Each row has a class, written after it.
[  9   6  21 -24 -21 -13  21  -4  38 -20 -31  -2  -6  34  26  28  21  -4
  39  36   8 -55  33  47   1  40 -10 -18  11 -55  21 -14 -18 -28 -17 -18
  15 -50 -25  58  36  17]
G
[ 30  20 -29  37  18  26  -4  -3  70  48  -2 -50 -35  -9  26  -4   2 -17
 -20  32 -19 -37  -9   8  32  10 -21  65 -23 -13  15  13  37  10   1  18
  19  36  43 -15  -4  14]
W
[  1   3   2 -20 -27  21  -1  18   7   3  18  46   9  33  -8   7  -7  45
 -89 -14 -27 -15  32   1  -6 -58 -23  47  44 -48 -41 -42  22  66  26   2
 -13 -31  29  -6  11 -24]
N
[  3 -59 -14   9  13  60  43  -7 -60 -42   0 -45  25  51 -60   6 -19   4
  62 -11 -67  19  36  -2  -7 -18  -5 -23  -4  -9 -13  34  42  -1  34   8
  -9  16 -44   0  -7 -14]
K
[ 20   2  48 -66  21  34 -15  19 -36 -14  27  24  37  17  46  35  -5   3
 -47  -8  35 -19 -25   0   1   0 -21 -25 -67   2 -39  39 -66  33  11   0
  21  -1 -29 -35  10 -13]
M
[ -7   8 -54  27 -84  -7  31  32 -16 -14  61  -8   0  22 -26  23 -25   4
 -24   0  10  -4  46 -69 -14 -16 -12 -22 -41 -42  32 -15  20 -50  -4  -9
 -19  -3 -48 -23 -19  -4]
G
[-28 -50  -5  18  57  36  -7 -32 -59 -11  11  -4  37  32   5  18 -26  19
  44  -1  32  67  -7   9  14 -34 -27 -27  20  30  41  70 -18  17  64  28
 -25   6  22  32 -58 -15]
K
[-12 -11  26 -28   4  45  28   1  28 -33 -28  22  -7  39 -55 -18  -6  35
  -1 -14  91 -16 -39  21 -12   6 -20 -34 -67 -30  28  19 -64 -10 -18  41
 -17  -1   2  43  37 -12]
B
[  0  -3   1   8 -10  21   8 -62  -5  26  -6   5 -49  13 -22  21 -26  30
 -73   6  28  58 -17  19 -42 -12 -34  13 -12 -39  15  31 -30  21  -2  22
  13  -2  36 -10  38   4]
B
[ 35  -8  -7 -13 -15  11  -6 -12 -17 -11   2  73  15  34   2  55 -13   0
  -5  -5   0 -31 -10  51  -8 -21  -4  -5 -26 -25 -58  26 -48  15   2  13
 -13 -17  41   7   1  -8]
B
[ 13  16  28   3  29   8 -13   2 -78 -50  39 -25  58  -7   1 -21 -74 -44
 -55 -64   9  41  -3 -26  24 -63  28  34  37  33 -23  20  29  18  49  21
   6 -24 -43 -81  -1  12]
L
[  9 -21 -29  14  22  18   5 -29  66  29 -36 -53 -12  -7   9 -52 -27  20
  11  34 -16 -53 -47  36  34   1  30  31  32  -7 -50   4 104  41 -13  -4
  51  34  61  22   3  44]
W
[-12   7   1  -8 -37  15 -34  25 -34   2 -14 -13 -47 -24  60  40  29  -2
  25  41   1   7 -72 -48  -2  15 -21  18  32  33 -15 -32  27   7 -17 -14
 -10 -31 -30 -47 -69  56]
Z
[-17  16  12 -30 -10   5  18  -4  11 -40 -15  -3   4 -19 -31   9  26 -78
  40 -32  61  34  21  37  13 -14  30  40  34   8  57 -33  21  23  29  43
  -8 -49 -14   0   0  23]
N
[-13  22  33 -17   3  20 -14 -16 -38   8 -30  42  35   2  17 -40   9  -8
 -60 -36 -78 -56  58  40 -13   4   9  19   2 -55 -26 -14 -31  35  59  26
  18  46  26 -45  35  -3]
V
[-37  14   9 -12 -18  -1   9   4 -29  15 -17  67 -16 -32  38 -21   3  26
   2  29  15 -32 -64 -19  12  -3 -14  59 -33  -9 -16  24 -43   5  -1  33
   6  46  39 -19   5  44]
L
[-32 -34  23 -14   9 -31  33 -24 -34 -43  31 -21 -38   8  60 -35  12 -28
  39 -39  33  32  28  17  20  19 -11 -20   2 -10  36  22   4  -4  -6 -21
  22  27 -31   1  -4  25]
Z
[-54  -6  36  22   5 -51 -28  -3 -55 -10 -27  51  15   1   3 -28  -4  53
  22  12 -15  13   9  25  12   2 -11  15  -2  18 -12  -8  -4 -19  16   9
 -11  20  -2  33 -23 -27]
K
[ 29  29  -3 -19 -41  -4   6  -8  -4   0   7  43  33  40 -62  22  19  18
 -56 -22 -37 -19 -43 -36 -27   5   1 -23 -46  28  -1 -13 -42   9 -20  33
  -9 -29 -16 -30 -20 -35]
B
[ -1 -36  24 -14 -28   4   0 -31 -27 -29 -13 -36 -16 -24  31 -17 -35  35
 -46  17  15 -16 -97 -30 -24  14 -11  20  25  11  -1 -15  54  31 -49  -6
  35  20 -38 -17 -11  41]
H
[ 33  87 -13   3   2 -18  30  49  44   8  38 -39 -23  29  33  -4   8 -23
 -36  -9  56 -27  25 -18  45 -24  21  60 -35 -16  34  -5  53  15   3  14
   6 -30 -36 -55 -26  21]
N
[ 44 -14 -33  -6  33   5 -12 -27 -34  -9 -54 -53  30  56  10 -67  -4   4
 -13   3 -50 -41 -37 -25 -17  37 -21  -5 -10  19  18  13  39  17   3  44
 -11  41 -39  21 -58 -22]
Z
[ 15  48   9   6 -35  27  34 -24 -12   0 -44 -20  20   1 -21   3  14   6
  22  28  29   9  11  51  16  69 -16 -63 -28   7 -19  13 -15   7   5  13
   9  80 -11   9  53  62]
L
[-25  15  19  24 -52 -61   6 -55 -11  23   8 -10 -22 -16   8  42  48 -13
  29  43 -10  72  -4  25  -5  45 -76  43  -6  14  35   1  -1  -7   3  40
   1  45  20  18 -44  20]
W
[-28  12 -63  25  -6  86   8  19  17   3   9  13 -16 -26 -53  24  35 -73
  -6  46 -43  21  24   1 -12  21 -63  39  -3 -35  44 -38  12 -21  45  36
 -38 -12  44  69 -19  25]
N
[  0  33  24 -12 -39  12   6 -21   3  -4 -54  42   6 -15   3  11  24 -33
  21  -8 -38 -63 -56   8   2 -14  62  45  -1   1  30 -12 -20   7  -1  12
  -7 -28  61  12  -6 -12]
N
[ 35  21 -22 -52  43  54  27 -33 -14 -21 -61 -18   4   9 -13 -57   9 -24
  29 -13 -45  41 -29  22  -7   4  33 -14 -18  38  18  76 -64  18  -3  12
 -20  20 -34  -2  26   5]
L
[-14  45  37  17 -37  25  20   9  -4  10 -31 -53  14 -14 -60  10  22  25
  37   2  77   2  44  -8 -18  32 -16 -76 -33 -31  11 -18 -50 -12 -24  28
  10 -30 -36  42  15 -21]
N
[ 43  16 -13  -8   7  71  24  33 -77  30 -14 -44  67  40 -16  -2   5  -7
 -46 -46 -79 -39 -14   4   3  16   4  28  40  32  41   7  42  34  -2  31
 -11 -12  29  18  -1   5]
B
[-61  -1  50  39   7  36 -15 -26   2  -4 -35 -10 -41 -57 -11  -1  -1 -44
  18 -10 -41  78  41   5 -11  10 -37  23  47 -35  -6 -15 -63  22  18  25
  13  27   1  -2  -1  52]
L
[-26  21 -49  23   5 -33  32  25 -35 -22 -15  28 -79  65  -4 -33 -29  50
  58  10  -3  37 -11   5  24 -32 -52  40 -31  28  36  27 -43 -53 -11  16
 -47 -22  -8  -2 -11  26]
B
[-13  -2  29 -42  37  29  12 -35  78  -6  22  16  13 -11  -4 -23  17 -22
 -50 -42  47  54   7  -8  -3 -43  35  -5   4   9  32  26 -28  55  41  17
 -12  41  41 -30   8  -3]
L
[ -30   25   25  -10  -62  -53   -6   39  -44  -46  -13   34   -8  -18
   31  -17  -23   -4  -13  -19   29   11    3   -5   21   45  -10   -4
  -27   -8    9  -13  -27  -28  -23  -40   19   -9 -111    8   -5   30]
M
[ 15   0 -63  19 108  46 -22  17 -26  32 -44 -42 -13   5  11 -32  15 -19
  97  42 -57  28  53  58  11  20  -5   0  -2  37   5  50   3  -8   6  20
 -20   2 -11  43 -30  -2]
K
[  3 -34   8   5  10 -10  17 -13  11 -12 -18  10 -12  39 -16  35  -3 -35
  64 -37  30  32  75  39 -32 -10 -29 -33  -3 -25  -6  23 -45  10  20  34
   0   9 -12  16 -17   0]
B
[-36  -4  18  35 -19   4  61 -37  65  23 -10 -39 -13 -20 -46   7  -4 -19
 -15 -24   7  53  46 -37  14 -14  19  40 -27 -42  16   1  42  15  21  17
  35  36  26  36  -9 -12]
W
[  3 -39 -53  -1 -14  11  -6 -38  74  19  11  25 -40 -12  -3  14  -6 -12
  14  19 -11  48 -51   9  -9 -43  14  54  38   0   9  33  64  17   7  -9
 -31  -1  87  26 -52   3]
W
[ 36 -27  26 -11 -11  34 -91  22 -26 -11  26 -39  -5 -59   2   6 -29 -13
 -32   0  14 -16 -17  19 -34  33 -14 -11 -20 -41 -48   6 -27  22 -77 -19
  20 -21 -77 -37   2 -19]
M
[  6  -9 -65 -14  29  51   2  58 -42  38 -27 -46  14  20  -8 -62  -7   0
  15   1 -88 -66  -8 -29  -5  32  12  14  17  22  21  -3  58  17 -37  -2
  34  -3 -37   5  -1  16]
G
[-39 -38  25 -24 -12 -75  32 -22 -51 -38  33  39 -33  20  31   4   7  37
  64   5  44  15 -11   9  26   4 -35   4  15   5 -41 -12  24 -13 -13  -4
  25 -32  -3  -5  -4  32]
Z
[-19 -24   1   1 -20 -29  14 -43  53  19 -10 -23 -61 -43  29 -47  10  24
  28  22  57  15 -31  60  -5  -5 -12   6  43 -18  -1  23  50 -28  47 -57
  11  81  77  -5  48  37]
N
[ -30   -9    3  -24   28   -6   -1    8   13  -30   -9   26  -23   28
    6  -20    8  -30    4   21 -114  -21   56  -16  -42  -23  -30   12
   40  -19  -36  -50   20  -24   61  -16   24  -53  -33  -24   12   20]
V
[ 23 -12  71 -18  27  18 -32 -27  92 -33  16  -7  -6 -41  20  40  -9 -35
  -8 -24  63  73 -33  52  27 -51 -17   0   7   1 -63  26 -40  -6  51 -12
 -25  11  44 -11   2 -19]
W
[ -2 -24  28 -16 -35  -9 -15 -32  16 -65   1  77   4 -30  -2   7  -4 -75
   4 -21 -26  -6 -33  30 -12  25 -11 -17  29   7 -11 -13 -31  -7  28 -13
  16  22 -18 -29  37  40]
L
[ -4 -13 -30 -23 -21 -19   6   6 -29 -26  36  11  -1  26 -12  25  -4  37
  33  32  22  19  10 -10   5 -44  -9  -9 -11  22 -21  -7  10  32  -8 -15
  -7 -32 -34 -35  -6   3]
V
[ 44 -24  59 -55  44  30 -19  27 -33  -2 -46 -19  45  50 -20  26  -8   4
  79 -28  -4 -28 -35  27 -21  26  13 -69 -16  43 -73  31   2  40 -33  -8
  42   6 -53  -8  10 -25]
G
[ 21  26 -47  19 -27 -20  15 -46  62 -11   6  14 -33  -2  24 -12  -3 -50
 -16  11 -60  13  -6  44  31   9 -11  12   6  11  -8   0  18 -18  31  -5
   4  37  37 -16  -1  44]
W
[  9 -18   3 -20 -47 -22   5 -44 -11 -43 -24  13  10  -4 -71  -6 -29  39
  15  22 -23   2 -45  15 -10  27 -27 -26  14   6 -45 -30 -16 -46 -16  11
  -3 -53  -5  15  32  11]
M
[ 19  -6 -65 -29  14   5 -39  17 -47  18  -1 -18  13   7  62 -22  11  39
 -44  67 -15 -27  -1   6 -37  17 -33  21  30  15 -39  -6  82  37   7   1
  -8  28 -50 -25 -59  37]
H
[  9  41  13  11  19  42   1  36  23  27  33 -71 -11 -46   4 -16 -14 -10
 -67  -7   8  17  51  -7  20  13   2   6 -27 -21   1 -12  14 -23 -17 -12
   6  -6   8  -4  31  11]
M
[  2  -4  19   8  -5  20  46 -16  60 -32   8 -26  22  27 -13  11  -9 -73
 -20 -47 -41  17  10 -38   9 -11 -17   0  21   6  36  -9  32 -12  62  21
  16  -5  -2  11 -26   8]
W
[ -8   6  12   2 -23 -21  17 -12  50   9   9   3 -36  -8  22 -15 -17 -27
 -34 -13   6   8 -16 -18 -11  -2 -18  34  -3 -28 -17  -5  45   8   0  31
  42  17   0 -25 -19  32]
W
[ -8 -58 -85  10 -11  23  29 -10 -24 -10  38  49  -5  32 -43  -8   5  30
  12   4 -90 -10  18  68  34   0 -21  26  34 -21 -15   8  15  24  -7 -41
 -13   5  59  48  25  19]
B
[ 15  60  -3  -2 -41  15  56  -6   0  -8 -15 -27 -43 -62   0 -22 -17 -27
   9 -16  35  43 -40   8  14  -4  11  -1   1 -19 -11  15 -25 -58 -25   4
  -4 -38  18  17  31  46]
N
[-22 -30 -71  17 -80 -11  10 -32  15 -15  27  11 -31 -47 -16 -18  -6  12
  -1  41  34  10 -36   6   9  64 -55 -39 -16 -27  32  15 -17 -61  28 -41
   3  52 -14 -10  15  63]
M
[ -5 -79 -46  43 -19 -17 -13 -36 -72 -29  25  -2  22 -38 -40 -14 -40 -35
  39 -27 -26 -10  18  30  -3  10 -37 -36  -5  -5 -49  12 -47 -10  10   2
  46  50 -25 -20  16   7]
B
[  4  65 -11   3   2 -40  -6  60 -75  -7 -46 -46  -3   6 -11 -51  11  52
  71  36  22  -1  61  37  17   4 -15  14 -44  10 -32  -2 -18 -43 -44  -4
 -30 -34 -84  49  11 -41]
N
[-36 -34  25  10   3  14 -41 -31 -11 -21 -14 -49  12 -29  -2 -21  -2  -1
 -24  42 -54  -1  38  39  -9   2 -82  -1  12 -23 -45 -71 -54  -3  23  37
   0  67  13   9  31  11]
G
[-37 -67 -83  11 -36  -7  -2   9  63   4 -19  53 -26 -66  -4 -12   0 -30
  20   4  75 -21  58  51  15 -24  24  34  29 -48 -10 -36  14  19  32  -9
   3  45  35  25  19  45]
B
[ 14   0 -27 -42  33   1  -3  -8  26  -6 -12  65  31  46   2 -37  48  20
 -10 -14 -66 -58  32  13   9   1   2 -20  37   8 -14 -36 -20  -5  33  26
 -44 -55  55  17 -15 -35]
Z
[ 57 -34  12 -40  -3 -43  22  -9  24 -52  27 -45 -12   3  36 -25 -11  33
  21  -3  35 -46   1  -3 -28 -24 -12 -23   5  -5 -36  14  14 -65  -2 -24
  -8 -14 -62 -68  23 -10]
H
[ 14  61  33  -7 -23  26  42   9  33   8 -55  68   7  73 -34  25   9  48
  16  -1  11 -73 -43   0  12  45  15 -29 -49 -39   9  30  10 -24  48 -10
   5 -10  22  -7  22  14]
V
[ 57  49  63 -38  -1  20 -15  31  23  10 -49  30  14  32 -18  27  14  77
 -14  -8  19  -6 -48  43  21  20  21 -17  -6  16 -84  -3  16  44 -29  11
 -15 -18 -25 -37   6  -8]
K
[-19  46  18 -22  28  12  32 -45  12 -16   1  38 -25  44  39  25  17  13
 -65  54 -25  61 -62  10  17 -21  -6  89  21 -26  51  40  47 -43  87   2
 -42 -66  42  25 -33  35]
K
[ -8   1 -85  15 -11  -7  48   6  18  48  25  43   4   3 -51   6  13  15
 -55  -7 -41  15   3 -45  25 -30  26 103  12 -14  24   4  69   2  42  -2
 -10 -27  61  12 -34   4]
B
[ 33  17   3  -6  68  15 -27  22  67  27 -42 -37 -20  -4  23 -25 -13  -3
   1  -9  48   3  88  49   8 -23 -25   5  -4 -22 -60  16 -22   4  47  21
  15   0 -27 -27  41 -27]
W
[ 37 -13   6  18  16  27 -41  33  59  -9  -9 -47   7 -54  50 -15 -69 -40
 -57 -18  53  12 -38 -22  21 -15  -1  13  -1  15  20   1  12  -2 -25 -17
 -23  26  14  62 -32  -4]
M
[ 27 -31 -31 -58  19  41 -18  26   9 -23 -13  -3  14   2  37 -33   5  51
  -7  16   1 -59 -22  15  -8  -2  16 -28  35  -5 -69   0  21  45 -21 -30
  -1 -13 -57 -21 -20  23]
H
[-38 -12   0 -20  59  -9  -3  37 -44 -34  27  -3 -66   5  29 -47  -2 -36
  25 -32  33  87  45 -15 -18 -11 -40  31  14  -3  33  10  22 -45   4  13
 -29 -54 -53   6 -27   0]
Z
[-24 -37  33  23  16  29 -32 -25  51 -15  -5  13  -9   2 -29  36   2  -4
   4  16  -1  42  17   2 -37 -14  -5 -22  21 -35  13   2  13 -14  44  -8
 -23 -19   8  32 -36 -31]
K
[ 11  28 101 -31  -9  74 -48  56  -9 -55  17  32   1  32   3  39  -3 -25
 -24 -29 -15 -37 -98 -21 -22   8 -27 -10 -34 -13  -9  -9 -24  14 -13   8
 -18 -25 -40 -62 -28  12]
V
[ -2 -13 -12   8 -51 -43 -25 -89 -32  14  -9  62  49 -32 -28  26   4 -14
 -27   7 -42  20 -49  10 -39  -7 -25   5  74  12 -21 -11  -3  -2  77  23
   1 -15  80   9 -33 -14]
N
[ 64 -28 -32  13  44  77 -19  28  58  13 -38 -17   3 -47  67  17 -28 -74
   6 -12  -3  -8 -10  -1  11 -13  30 -18  14  11  10  37 -18  24 -19 -11
  -6   9   1  58 -31  -9]
K
[ 63  32 -31   1  17 -21  23 -11 -37  12 -24 -69  45  45 -20   2   6   7
  47  26   7 -38   9   3   7 -16  -7  18 -17  42  24  27  24 -23  37  36
 -13 -24  -7  -7  -5 -40]
N
[-30   4  -9  16  35  63  -4  19 -24 -29  -6  15 -44   5  -8   7 -21 -19
  15  28 -55  34  22   3  22 -16 -61  67   3 -44 -51   5 -40  24  25  30
  -3 -11 -34 -27   0  63]
L
[-20 -16  12  16 -19  26  -5 -21 -33 -42  31  -3  -9  -5  -9 -44 -34   9
   8   6 -76  -5 -47  16   4  -6 -20   3  44 -12 -53  -5  13  14 -34   7
  -3  23  31 -20  -3  65]
L
[ 15 -41 -80  -1 -43  21  23  -9  46 -22  30 -29 -52 -50  21 -38 -56 -25
 -32   7   6  49   7  -4 -13 -18  -6 -17  16 -34  -1  13  24 -28 -27 -45
 -21  23   8  37   6  45]
M
[ -8 -55  13   6  29   9 -50 -16 -28  14  -8  21  22  25 -30  20 -25   7
  50 -35 -10 -29 -13  16 -10  -1  12  -6  47   7  14  25   6  30  29  -6
  33 -18  19 -45  -3 -26]
G
